In the rows, 128 means zero.
Known rows:
K108: [112 141 104 124 151  91 145 168  75 120 153 159 153 136 154 105 196  98
 208 161 130  66 170 139 121 119 121 134 165 131]
K722: [107 106 105 112 187 104 140 153  85 131 145 142 163 151 168 132 175  91
 193 152 133  82 189 163 116 137 117 153 151 134]
K610: [ 82 133 153 151 136 138 137 133 104 157 145 149 128 163 129 101 132 136
 182 176 136 134 187 166 134 101 128  81 218 182]
K752: [148 140  94 126 114 139 135 133 146 117 113 129 130 108 131 122 152 122
 122 108 112 145 108 106 105 130 129 146 115 112]
K179: [133 131 124 133 105 149 128 131 136 142 135 121 138 113 105 135 113 136
 108 113 125 143 102 123 127 113 136 126 126 122]
K682: [142 123 148 136 114 110 117 141 130 118 114 108 116 122 137 115 139 134
  76 149 141 123 111 126 116 136 121  87 102 142]
K780: [139 162  99 135  97 145 141 150 100 118 132 133 163  85 101 122 165 122
 147  94 115  90  98 117 118 102 125 147 133 116]
K110: [151 127  99 126 105 121 134 158 115 138 137 122 142 105 139 119 167 126
 114 123 130 116 101 117 111 122 132 128 110 108]
K107: [142 134 109 135 115 143 135 131 149 130 113 128 123 120 136 118 142 134
 113 112 117 159 117 108 107 128 134 136 121 120]
K85: [136 136 112 139 105 144 132 130 152 135 111 128 117 120 135 107 142 142
 110 130 125 170 120 118 106 125 135 117 136 130]
K176: [148 108 119 129 103 125 129 145 131 154 139 112 126 125 145 120 133 138
  85 136 138 147 112 127 112 129 141 109 117 119]
K427: [126 129 134 141 103 143 131 133 132 143 139 121 125 122 105 124 104 133
  99 118 133 149 105 119 133 110 139 120 131 131]
K407: [144 131 105 130 115 142 131 129 153 126 114 128 124 120 130 117 139 134
 111 110 117 161 112 109 107 131 138 133 122 117]
K105: [134 132 123 131 109 144 122 131 130 136 137 127 129 104 102 144 113 130
 107  99 128 137 109 124 133 114 135 135 118 116]
K919: [153 120 132 128 109 107 117 134 122 123 124 115 118 106 144 121 149 147
  91 144 140 116 115 125 123 133 127 106  99 120]
K211: [152 138 107 123 114 130 144 118 153 137 109 125 119 117 139 128 143 134
 120 113 129 166 108 104 108 135 134 142 115 131]
K910: [152 124 101 123 111 114 132 157 119 139 142 120 141 113 139 125 154 123
 106 125 132 120 103 117 107 125 132 132 104 106]
K348: [140 136 141 130 113 137 117 114 131 114 119 114 122  98 112 140 119 141
 108 118 134 113 109 125 135 124 122 125 107 122]
K286: [114 141 164 128 126 116 113 133 140  96  90  92 150 116  89 135 108 113
  84 113 118 110  95 129 110 127 102 106 106 142]
K414: [140 135 122 145 111 154  97 122 137  93  85 143  80  85 116 114 159 156
  77 116 129 138 156 131 116 129 141 101 124 129]
K19: [146 122 105 125 126 137 131 129 153 125 112 125 123 127 131 125 131 128
 107 112 118 161 113 112 109 141 132 147 112 111]

Facts:
K5 drestes 511; K85 drestes 172; K107 drestes 172; K317 drestes 727; K257 drestes 511; K865 drestes 172
K34 drestes 511; K68 drestes 511; K174 drestes 511; K767 drestes 511; K829 drestes 511; K682 drestes 727
K258 drestes 511; K749 drestes 511; K459 drestes 727; K488 drestes 172; K758 drestes 727; K191 drestes 511
K989 drestes 727; K422 drestes 172; K940 drestes 511; K305 drestes 511; K574 drestes 511; K936 drestes 727
K505 drestes 172; K564 drestes 511; K618 drestes 511; K49 drestes 172; K176 drestes 727; K414 drestes 172
K545 drestes 727; K914 drestes 511; K329 drestes 511; K404 drestes 511; K486 drestes 511; K726 drestes 511
K61 drestes 511; K943 drestes 727; K627 drestes 511; K544 drestes 727; K780 drestes 511; K752 drestes 172
K307 drestes 511; K108 drestes 727; K446 drestes 511; K775 drestes 511; K217 drestes 172; K172 drestes 172
K138 drestes 727; K871 drestes 511; K722 drestes 727; K599 drestes 511; K501 drestes 172; K485 drestes 727
K19 drestes 172; K489 drestes 511; K802 drestes 511; K105 drestes 511; K249 drestes 511; K306 drestes 172
K423 drestes 727; K972 drestes 727; K944 drestes 511; K417 drestes 511; K392 drestes 172; K130 drestes 172
K110 drestes 727; K993 drestes 172; K610 drestes 511; K555 drestes 172; K262 drestes 511; K919 drestes 727
K754 drestes 511; K953 drestes 511; K348 drestes 511; K582 drestes 172; K942 drestes 172; K884 drestes 172
K613 drestes 511; K387 drestes 172; K743 drestes 511; K583 drestes 511; K531 drestes 511; K721 drestes 511
K753 drestes 727; K852 drestes 511; K920 drestes 172; K910 drestes 727; K664 drestes 511; K77 drestes 172
K787 drestes 172; K411 drestes 511; K984 drestes 511; K407 drestes 172; K32 drestes 511; K727 drestes 727
K211 drestes 172; K127 drestes 511; K228 drestes 172; K179 drestes 511; K167 drestes 511; K681 drestes 511
K104 drestes 727; K971 drestes 511; K518 drestes 511; K704 drestes 511; K679 drestes 511; K517 drestes 727
K543 drestes 511; K357 drestes 172; K630 drestes 511; K538 drestes 172; K598 drestes 511; K546 drestes 727
K286 drestes 511; K558 drestes 172; K876 drestes 172; K493 drestes 511; K259 drestes 511; K170 drestes 172
K941 drestes 172; K833 drestes 172; K879 drestes 511; K205 drestes 511; K362 drestes 511; K427 drestes 511
K290 drestes 511; K112 drestes 511; K882 drestes 511; K471 drestes 727; K410 drestes 511; K135 drestes 511
K20 drestes 727; K38 drestes 727; K443 drestes 511; K805 drestes 172; K136 drestes 172; K797 drestes 172
K820 drestes 511; K5 vazes K829; K5 vazes K407; K5 vazes K775; K5 vazes K485; K5 vazes K170
K5 vazes K357; K317 vazes K721; K317 vazes K942; K317 vazes K944; K317 vazes K172; K257 vazes K546
K257 vazes K488; K257 vazes K805; K257 vazes K972; K257 vazes K558; K174 vazes K780; K174 vazes K486
K174 vazes K681; K174 vazes K410; K174 vazes K110; K174 vazes K61; K305 vazes K558; K305 vazes K749
K305 vazes K19; K936 vazes K531; K936 vazes K488; K936 vazes K68; K936 vazes K989; K505 vazes K910
K505 vazes K410; K505 vazes K752; K505 vazes K417; K564 vazes K538; K564 vazes K138; K564 vazes K972
K618 vazes K767; K545 vazes K919; K545 vazes K392; K726 vazes K404; K726 vazes K489; K726 vazes K179
K726 vazes K574; K726 vazes K191; K108 vazes K410; K108 vazes K34; K446 vazes K630; K446 vazes K627
K446 vazes K754; K871 vazes K38; K871 vazes K258; K722 vazes K486; K722 vazes K805; K722 vazes K489
K722 vazes K555; K501 vazes K743; K501 vazes K805; K501 vazes K170; K501 vazes K555; K249 vazes K85
K249 vazes K423; K306 vazes K767; K610 vazes K630; K610 vazes K681; K610 vazes K85; K610 vazes K989
K610 vazes K944; K610 vazes K414; K610 vazes K191; K262 vazes K721; K262 vazes K775; K77 vazes K884
K77 vazes K993; K77 vazes K427; K787 vazes K459; K787 vazes K972; K984 vazes K107; K984 vazes K953
K984 vazes K68; K984 vazes K20; K984 vazes K989; K984 vazes K583; K984 vazes K411; K984 vazes K217
K127 vazes K486; K127 vazes K107; K127 vazes K797; K127 vazes K941; K167 vazes K61; K104 vazes K38
K518 vazes K758; K518 vazes K38; K704 vazes K538; K704 vazes K417; K598 vazes K531; K598 vazes K136
K598 vazes K884; K598 vazes K176; K598 vazes K191; K876 vazes K427; K876 vazes K583; K876 vazes K258
K876 vazes K682; K493 vazes K531; K493 vazes K544; K493 vazes K422; K259 vazes K488; K833 vazes K943
K833 vazes K307; K362 vazes K135; K362 vazes K865; K362 vazes K191; K362 vazes K392; K362 vazes K682
K112 vazes K780; K882 vazes K543; K443 vazes K679; K443 vazes K20; K443 vazes K775; K443 vazes K414
K865 dreflano K754; K68 dreflano K544; K68 dreflano K664; K829 dreflano K205; K829 dreflano K722; K829 dreflano K228
K682 dreflano K582; K459 dreflano K262; K459 dreflano K544; K459 dreflano K727; K758 dreflano K940; K758 dreflano K993
K191 dreflano K20; K191 dreflano K517; K989 dreflano K105; K989 dreflano K446; K505 dreflano K802; K505 dreflano K257
K564 dreflano K105; K414 dreflano K486; K414 dreflano K387; K545 dreflano K422; K545 dreflano K49; K329 dreflano K249
K329 dreflano K104; K329 dreflano K211; K726 dreflano K767; K138 dreflano K423; K138 dreflano K228; K871 dreflano K108
K599 dreflano K34; K599 dreflano K627; K485 dreflano K574; K489 dreflano K936; K972 dreflano K5; K972 dreflano K942
K417 dreflano K85; K130 dreflano K34; K130 dreflano K618; K130 dreflano K306; K919 dreflano K518; K348 dreflano K501
K348 dreflano K172; K884 dreflano K34; K884 dreflano K211; K583 dreflano K971; K583 dreflano K407; K531 dreflano K471
K531 dreflano K49; K531 dreflano K257; K531 dreflano K754; K531 dreflano K727; K721 dreflano K317; K852 dreflano K984
K852 dreflano K754; K920 dreflano K136; K787 dreflano K422; K411 dreflano K174; K32 dreflano K305; K704 dreflano K914
K704 dreflano K555; K543 dreflano K259; K546 dreflano K943; K546 dreflano K38; K286 dreflano K953; K286 dreflano K205
K286 dreflano K582; K286 dreflano K754; K558 dreflano K471; K493 dreflano K627; K170 dreflano K743; K941 dreflano K943
K941 dreflano K767; K879 dreflano K127; K362 dreflano K20; K362 dreflano K387; K290 dreflano K486; K112 dreflano K833
K112 dreflano K205; K135 dreflano K598; K135 dreflano K49; K443 dreflano K613; K443 dreflano K249; K443 dreflano K767
K820 dreflano K802; K820 dreflano K749

Rows:
No name comes twice in this set of rows, the named rows included.
[171 106 133 116 142 127 107 123 125 123 119 107 142 107 164 136 133 143
  86 129 139 128 123 131 136 169 118 135  72 110]	K546
[105 114 158 152 190  79 183 156  91 111 184 168  69 219 104 106  55  52
 154 130 146 101 136  81 196 128 144 165 138 162]	K518
[ 80 113 157 139 154 135 133 129 116 149 142 134 135 176 126 119 103 119
 163 157 135 134 178 165 136 113 125 104 194 171]	K984
[138 142 125 125  99 118 150 112 136 158 133 115 127 104 115 158 127 134
 121 113 144 139  91 118 120 104 133 136 124 145]	K627
[100 133 136 112 181 110 125 117  89  95 133 147 144 130 132 148 143 105
 209 134 126  61 177 155 145 138 106 158 146 135]	K704
[ 97 129 173 127 160 102 141  85 116 151 123 129 103 151 150 148 118 141
 176 168 162 122 181 167 146 122 115 110 166 189]	K493
[177  94 146 163 164  59 197 184 104 109 187 146  34 215 117  86  46  42
  53 115 162 115  57  23 197 158 157 174  54 134]	K38
[144 102 146 134 115 133 105 115 133 146 118 105 104 114 162 122 134 157
  71 152 150 141 147 158 124 136 130  88 111 129]	K989
[ 94 151 119 131 149 114 147 147  80 122 149 158 155 139 120 117 159 104
 214 141 123  77 164 143 133 104 118 142 182 145]	K167
[103 116 104 112 193 124 139 128 123 119 126 148 140 158 162 131 150 100
 199 140 117 121 194 150 122 148 119 170 162 136]	K501
[144 151 123 123 122 130 120 125 112  99 114 121 146  78 114 145 142 125
 134  98 123  79 105 125 133 129 114 152 105 108]	K417
[136 142  91 134 113 156 107 150 103 110 130 141 143  66  86 140 163 116
 125  75 125  94 127 137 121 104 130 156 127 107]	K486
[ 98  99 132 104 194 131 134  80 133 109 114 131 111 167 198 136 127 112
 207 156 107  84 206 164 144 167 106 179 136  97]	K787

The same elements again, as new rows of numbers:
Known rows:
K884: [100 105 158 105  99 133 166 122 106 125  83 165 104  98 133  89 155 140
 132 136 117 102 146 108 179 164 158 134 144]
K787: [124 127 125 116 108 135 113  96 156 158 152 124  76  81 137 148 133 156
 112 137 170 152 120 114 151 102 141 129 139]
K558: [112 171 128 109 115 116 116 125  85 157 139 147  74  74 128 147 137 133
 118 122 179 141 118 104 164 116 139 156 134]
K414: [144 144 112 112 123 126 169 166 135 105  87 153  94 109 120 110 133 130
 143 198 190 142 118 106 165 156  92 109  96]
K682: [ 96 153 154 131 129 165 142 163 122  98 135 175 127 102 103 128 124 103
 138  50 143  95 136 100 107 129 156 101 155]
K610: [158  96 113 163  98 126 140 126 206 134 146 114 145 144 150 130 132 106
 137 141 129 130 161 142 111 138 130 107 101]
K727: [118 122 146 136 157 112 111 138 116 145 167 140 102 120 101 126 135 110
 121 102 131 121  71 137  85  95 128 105 166]
K317: [185  90 141 136 122 134 127 145 173 139 139  98 132 144 132 116 129 105
 144 117 150 104 103 130  87 112 125  66 136]
K228: [126 130 123 115 143 135 108 124 130 104 161 140 134 137 131 156 108 168
 115 157 165  78  84 116 153 144 133 122 186]
K471: [115 119 152 134 153 120 113 141 120 145 164 140 107 120  96 133 134 117
 125 100 131 120  71 142  92  95 129 103 166]
K392: [111 140 134 125 120 101 145 114 107 101 113 141 114  81 121  96 128 142
 145 129 133 109 131 106 147 158 119 113 146]
K85: [152 136 122 131 120  95 148 144  85 117 116 125 115 102 133 108 125 133
 131 122 142 111 115 111 136 176 108 110 141]
K110: [149 112 123 122 130 139 136 161 111 122 111 113 111 133 112 126 113 135
 104  52 107 142 112 111  79 130 126 101 118]
K486: [120 138  82 134 140 141 135 148  79 111 118 123 110 167 105 125  95  94
 122 170 120 152 105 131 124 158  92 149  74]
K357: [166 148 127  99 124 103 127 146  98 148 105 121 119 113 145 133 133 136
 140 170 192 111 109 111 168 131 106 118 138]
K984: [130 104 108 168 101 136 126 119 193 144 197 134 138 137 134 152 133  85
 131 143 147 110 141 149 108 139 147 114 120]
K753: [138 111 155 111 146 140 120 136 145 123 125 121 125 132 116 110 124 140
 131 105 114 129 104 131  99  87 124 106 156]
K108: [152  76 121 138 132 150 125 131 158 122 135  92 103 156 111 132 111 155
  98  63 103 142  97 124  68 122 127  89 136]
K767: [109 110 147 116 165 108 120 120  65 135 113 135 155 180 128 115 132 130
 122 170  70 114  95 166 145 133 133 165 147]
K258: [100 149 139 143 133 123 130 116 111 101 125 145 150 115 119 106 127 110
 155 131  86 125 158 128 128 140 128 142 122]
K217: [137 133 128 123 107 121 139 123 105 120 118 129 108 100 135 111 128 134
 139 135 152 107 126 103 146 158 120 113 135]

Rows:
No name comes twice in this set of rows, the named rows included.
[ 86 152 133 155 128 103 140 132 136 131 138 174 132  94 111 125 151  99
 139 102 116 155 169 131 113 135 138 130 106]	K135
[130 114 128 123 138 133 109 115 178 115 168 139 138 121 127 162 130 177
 112 163 180  88  84 132 162 134 134 110 188]	K833
[112 141 111 125 138 125 123 128  99 119  97 116 131 137 120 152 121 164
  99  80  95 177 146 127 122 124 125 155  99]	K417
[132 102 137 115 153 159 123 143 154 103 123 128 110 153  94 103 105 130
 134 172 141 136  60 131 111  95 104 105 132]	K517
[128 135 120 135 109 154 108  93 122 140 149  96 133 144 137 131 103 103
 136 142 116 119 146 129 132 117 133 145 103]	K259
[129 154 147  88 128 179 116 145  81 130  96 112  99 112 122 134 108 132
 124  44 124 143 131  93 108  84 133 140 116]	K972
[152 105 118 125 108 208 112 148 176 129 177 115 122 162 129 162 102 108
 105  88 170  81 107 118 101 112 155 101 140]	K722
[111 159 128 138 121 121 146 132 109 107 105 144 154 112 128 114 131 112
 150 101 114 133 184 121 119 141 131 141 101]	K583
[128 108 119 117 144 125 127 115 147  94 127 136  95 138 109 106 112 153
 133 248 159 134  55 128 164 135  88 117 140]	K387
[117 129 109 149 105 145  89  86 148 178 194 116 103 126 136 155 122  92
 118 143 146 137 125 147 119 100 143 151 106]	K257
[100 160 112 131 126 141 165 152 118  91  90 159 129 119 111 101 127  95
 150 156 133 158 155 122 134 148 102 141  72]	K191
[122 130 152 123 120 158 136 132 114 106 122 135 121 112 112  97 118 102
 147  72 105 107 134 104  93 118 130 105 140]	K176
[118  80 109 133 139 122 132 127  83 140 111 116 123 187 126 127 122 131
  88 112  50 133 120 158 125 167 134 155 115]	K34

